Below are the code and all the weights of a small trained network. Each question names an input and a target symbol and asks about switching units off, where a switched-off unit gives its printed mean instead of its output.

import numpy as np


def w(rows, s, z=0):
    codes = np.array(rows[::2]) - 128.0
    scale = np.full(codes.shape[1], s)
    scale[-1] = z or s
    return codes * scale


def f(y):
    return y / 2 * (1 + np.tanh(0.7978845608 * (y + 0.044715 * y**3)))


def softmax(a):
    e = np.exp(a - a.max(-1, keepdims=True))
    return e / e.sum(-1, keepdims=True)


def log_softmax(a):
    a = a - a.max(-1, keepdims=True)
    return a - np.log(np.exp(a).sum(-1, keepdims=True))


def net(x, mask):
    ids = ['ΓΣΨβδεζθμπφ'.index(c) for c in x.split()]
    T = len(ids)
    res = E[ids] + P[:T]
    r = res
    for j in range(2):
        rows = slice(3 * j, 3 * j + 3)
        q, k, v = (r @ M[0][rows].T for M in (Q, K, V))
        z = softmax(np.where(np.tri(T) > 0, q @ k.T / 3**0.5, -1e9)) @ v
        o = O[0][rows]
        res = res + np.where(mask[j], z, o[:, -1]) @ o[:, :-1]
    y = f(res @ A[0][:, :-1].T + A[0][:, -1])
    res = res + np.where(mask[2:14], y, B[0][:, -1]) @ B[0][:, :-1]
    return log_softmax(res[-1] @ U[:, :-1].T + U[:, -1])


Q, K, V, O, A, B = {}, {}, {}, {}, {}, {}
E = w([
[148,109,163],'Γ',
[170,98,167],'Σ',
[115,146,217],'Ψ',
[184,64,211],'β',
[63,111,104],'δ',
[127,48,120],'ε',
[89,123,115],'ζ',
[161,83,134],'θ',
[168,106,78],'μ',
[159,151,118],'π',
[116,248,88],'φ',
],0.018)
P = w([
[42,158,147],'0',
[156,108,136],'1',
[244,123,94],'2',
[191,184,7],'3',
[146,200,2],'4',
[134,210,73],'5',
],0.0024)
Q[0] = w([
[105,144,142],'H1',
[90,110,158],'H1',
[7,152,166],'H1',
[56,24,82],'H2',
[64,85,166],'H2',
[140,79,133],'H2',
],0.016)
K[0] = w([
[109,126,149],'H1',
[120,102,163],'H1',
[83,146,253],'H1',
[242,132,85],'H2',
[208,200,129],'H2',
[173,174,56],'H2',
],0.015)
V[0] = w([
[117,228,106],'H1',
[111,154,250],'H1',
[92,74,101],'H1',
[169,159,47],'H2',
[112,172,163],'H2',
[128,74,123],'H2',
],0.013)
O[0] = w([
[204,102,25,5],'H1',
[201,205,254,184],'H1',
[106,58,136,109],'H1',
[207,141,41,35],'H2',
[97,184,159,109],'H2',
[128,68,131,179],'H2',
],0.01,0.0032)
A[0] = w([
[8,207,91,145],'N1',
[142,113,119,105],'N2',
[176,122,148,166],'N3',
[141,113,119,97],'N4',
[36,108,119,195],'N5',
[130,49,117,151],'N6',
[178,191,135,133],'N7',
[192,100,126,183],'N8',
[116,210,194,150],'N9',
[121,108,78,3],'N10',
[150,73,167,156],'N11',
[52,158,84,214],'N12',
],0.012,0.0044)
B[0] = w([
[202,7,181,163],'N1',
[98,85,117,130],'N2',
[133,65,154,159],'N3',
[94,112,106,129],'N4',
[193,239,193,172],'N5',
[6,154,57,176],'N6',
[42,154,84,167],'N7',
[149,58,176,157],'N8',
[136,144,22,249],'N9',
[88,212,134,146],'N10',
[191,159,178,195],'N11',
[122,1,162,159],'N12',
],0.013,0.015)
U = w([
[130,153,94,24],'Γ',
[147,145,86,11],'Σ',
[145,186,54,13],'Ψ',
[234,168,91,255],'β',
[80,79,176,100],'δ',
[72,185,152,88],'ε',
[121,110,125,44],'ζ',
[102,142,128,109],'θ',
[47,115,92,197],'μ',
[135,106,91,164],'π',
[204,56,1,120],'φ',
],0.0077,0.0035)

Each question gives the input, a string of symbols that net reads in full, and the target symbol t.
The units are the heads (3 rows each of Q, K, V and O) and the neurons (one row each of A and B). Each row of codes is followed by its name. A weight is (code - 128) times the scale printed after its matrix; where a second scale follows, it is the last column's (O, A, B and U).
mask holds one flag per unit, heads first, then neurons. A switched-off unit (its flag False) gives its mean, the last column of its rows in O or B, instead of its output. The means were averaged over made-up inputs and are rounded, as every weight is.
A unit's drop is (log p(t) with every unit on - log p(t) with that unit switched off) / (log p(t) with every unit on - log p(t) with every unit switched off).
The circuit of an input: a set's keep is (log p(t) with only the set's units on - log p(t) with every unit switched off) / (log p(t) with every unit on - log p(t) with every unit switched off). Starting from the 12 units with the biggest drops (on a tie, the unit counted first), units are removed one at a time, each time the one whose removal leaves the highest keep (on an exact tie, the one counted first), for as long as the keep stays at least 0.8.
circuit, biggest first: the units of the circuit, biggest drop first
most important unit: the unit with the biggest drop
k most important neurons: the k neurons with the biggest drops, biggest first
heads that matter: for each layer, one digit per head in row order, 1 if its drop is at least 0.15 and else 0, layers parted by /
drop of u: that unit's drop, to one decimal
input δ Γ β δ, target β: circuit, biggest first -> (N5; N6; N7)
input β ζ φ Ψ μ, target μ: heads that matter -> 10
input β Γ β β β β, target β: 2 most important neurons -> (N9; N11)
input μ β π β δ, target β: circuit, biggest first -> (H1; N6; N9; N5)
input θ Σ δ, target δ: heads that matter -> 00
input β Γ δ ε β φ, target φ: circuit, biggest first -> (N1; N9)
input δ ε β β μ Σ, target μ: circuit, biggest first -> (H1; N6)
input μ δ β Σ ζ, target β: 2 most important neurons -> (N6; N5)
input β δ β β, target δ: circuit, biggest first -> (N9)
input β β Σ β, target β: circuit, biggest first -> (H1; N11; N6)
input β δ β, target δ: circuit, biggest first -> (N9; H1)
input β μ Σ β, target μ: circuit, biggest first -> (H1; N6)
input β β φ μ μ Σ, target μ: 2 most important neurons -> (N6; N9)
input φ ζ β φ δ Σ, target φ: heads that matter -> 10
input β ζ β δ β ε, target ε: 2 most important neurons -> (N5; N9)
input ζ θ φ β, target φ: most important neuron -> (N5)
input δ φ δ, target φ: 2 most important neurons -> (N1; N12)
input β φ Γ, target φ: 2 most important neurons -> (N5; N11)
input ε μ φ μ, target μ: drop of H2 -> 0.1
input φ φ δ, target φ: drop of H2 -> 0.6
input ζ φ ζ Σ, target φ: drop of N12 -> -0.1
input δ Γ β φ β ζ, target β: most important unit -> N6
